Below is a small trained network, with its code and all its weights. Each question gives an input and a class and asks what happens when units are switched off, that is, made to give their printed mean instead of their output.

import numpy as np


def w(rows, s, z=0):
    codes = np.array(rows[::2]) - 128.0
    scale = np.full(codes.shape[1], s)
    scale[-1] = z or s
    return codes * scale


def f(y):
    return np.maximum(y, 0)


def log_softmax(a):
    a = a - a.max(-1, keepdims=True)
    return a - np.log(np.exp(a).sum(-1, keepdims=True))


def net(x, mask):
    res = np.array(x, float).reshape(1, 3) / 4 @ E
    y = f(res @ A[0][:, :-1].T + A[0][:, -1])
    res = res + np.where(mask, y, B[0][:, -1]) @ B[0][:, :-1]
    return log_softmax(res[-1] @ U[:, :-1].T + U[:, -1])


A, B = {}, {}
E = w([
[249,175,88],'x0',
[123,132,122],'x1',
[64,244,187],'x2',
],0.011)
A[0] = w([
[79,137,115,145],'N1',
[91,251,112,77],'N2',
[179,74,60,137],'N3',
[154,213,216,85],'N4',
[103,70,145,250],'N5',
[52,143,107,130],'N6',
[135,125,120,115],'N7',
[177,11,74,110],'N8',
[134,156,162,99],'N9',
[172,186,142,112],'N10',
[148,143,125,209],'N11',
[167,216,223,106],'N12',
[172,122,110,124],'N13',
[122,158,149,196],'N14',
[177,218,124,112],'N15',
[69,129,210,125],'N16',
[116,69,162,147],'N17',
[103,66,65,105],'N18',
[119,174,166,80],'N19',
[154,87,148,199],'N20',
[215,106,147,138],'N21',
[172,225,87,101],'N22',
[96,30,212,103],'N23',
[63,81,86,100],'N24',
[84,206,193,123],'N25',
[35,92,226,125],'N26',
[136,77,147,116],'N27',
[160,148,112,100],'N28',
[125,149,148,107],'N29',
[219,137,20,104],'N30',
[194,75,57,108],'N31',
],0.012,0.013)
B[0] = w([
[183,142,160,161],'N1',
[105,115,178,187],'N2',
[109,167,191,225],'N3',
[71,118,215,180],'N4',
[164,236,124,248],'N5',
[177,107,196,167],'N6',
[125,108,149,132],'N7',
[47,146,202,241],'N8',
[84,141,194,141],'N9',
[184,91,235,170],'N10',
[156,207,126,214],'N11',
[68,152,158,191],'N12',
[159,102,182,170],'N13',
[118,215,117,195],'N14',
[184,92,197,190],'N15',
[190,109,151,182],'N16',
[193,154,159,171],'N17',
[105,152,206,172],'N18',
[39,65,254,150],'N19',
[137,194,162,209],'N20',
[157,141,226,201],'N21',
[146,100,199,189],'N22',
[155,101,209,176],'N23',
[158,79,222,160],'N24',
[100,146,188,202],'N25',
[172,121,217,204],'N26',
[50,151,170,153],'N27',
[130,88,219,148],'N28',
[91,81,125,139],'N29',
[121,118,209,232],'N30',
[58,137,144,220],'N31',
],0.0071,0.013)
U = w([
[30,124,154,68],'0',
[149,146,141,254],'1',
[201,77,167,32],'2',
[145,178,101,229],'3',
[153,81,67,92],'4',
[103,83,103,72],'5',
[145,92,56,79],'6',
[85,143,2,62],'7',
],0.015,0.0089)

Each question gives the input, the list of numbers given to net, and the class t.
The units are the neurons (one row each of A and B). Each row of codes is followed by its name. A weight is (code - 128) times the scale printed after its matrix; where a second scale follows, it is the last column's (A, B and U).
mask holds one flag per neuron, in row order. A switched-off neuron (its flag False) gives its mean, the last column of its row in B, instead of its output. The means were averaged over made-up inputs and are rounded, as every weight is.
A unit's drop is (log p(t) with every unit on - log p(t) with that unit switched off) / (log p(t) with every unit on - log p(t) with every unit switched off).
The circuit of an input: a set's keep is (log p(t) with only the set's units on - log p(t) with every unit switched off) / (log p(t) with every unit on - log p(t) with every unit switched off). Starting from the 12 units with the biggest drops (on a tie, the unit counted first), units are removed one at a time, each time the one whose removal leaves the highest keep (on an exact tie, the one counted first), for as long as the keep stays at least 0.8.
circuit, biggest first: the units of the circuit, biggest drop first
k most important neurons: the k neurons with the biggest drops, biggest first
drop of u: that unit's drop, to one decimal
input [-2,5,-7], class 0: circuit, biggest first -> [N8]
input [8,1,5], class 2: circuit, biggest first -> [N15 N10]
input [3,5,5], class 0: 2 most important neurons -> [N12 N4]
input [-6,7,-4], class 1: 2 most important neurons -> [N5 N15]
input [6,-2,6], class 0: 2 most important neurons -> [N12 N4]
input [1,4,-5], class 0: circuit, biggest first -> [N8 N31]
input [-2,7,4], class 1: 3 most important neurons -> [N8 N31 N16]
input [7,-5,5], class 2: 2 most important neurons -> [N15 N10]
input [6,4,5], class 2: 3 most important neurons -> [N15 N10 N8]
input [5,4,5], class 0: 3 most important neurons -> [N12 N4 N5]
input [2,2,3], class 3: 2 most important neurons -> [N8 N30]
input [2,-7,-7], class 0: 2 most important neurons -> [N8 N31]
input [-7,7,-4], class 1: 2 most important neurons -> [N5 N15]
input [-6,2,2], class 2: most important neuron -> [N26]
input [-8,-6,7], class 2: drop of N6 -> 0.2
input [1,1,-6], class 0: drop of N8 -> 0.3
input [-4,4,-2], class 1: drop of N22 -> 0.1
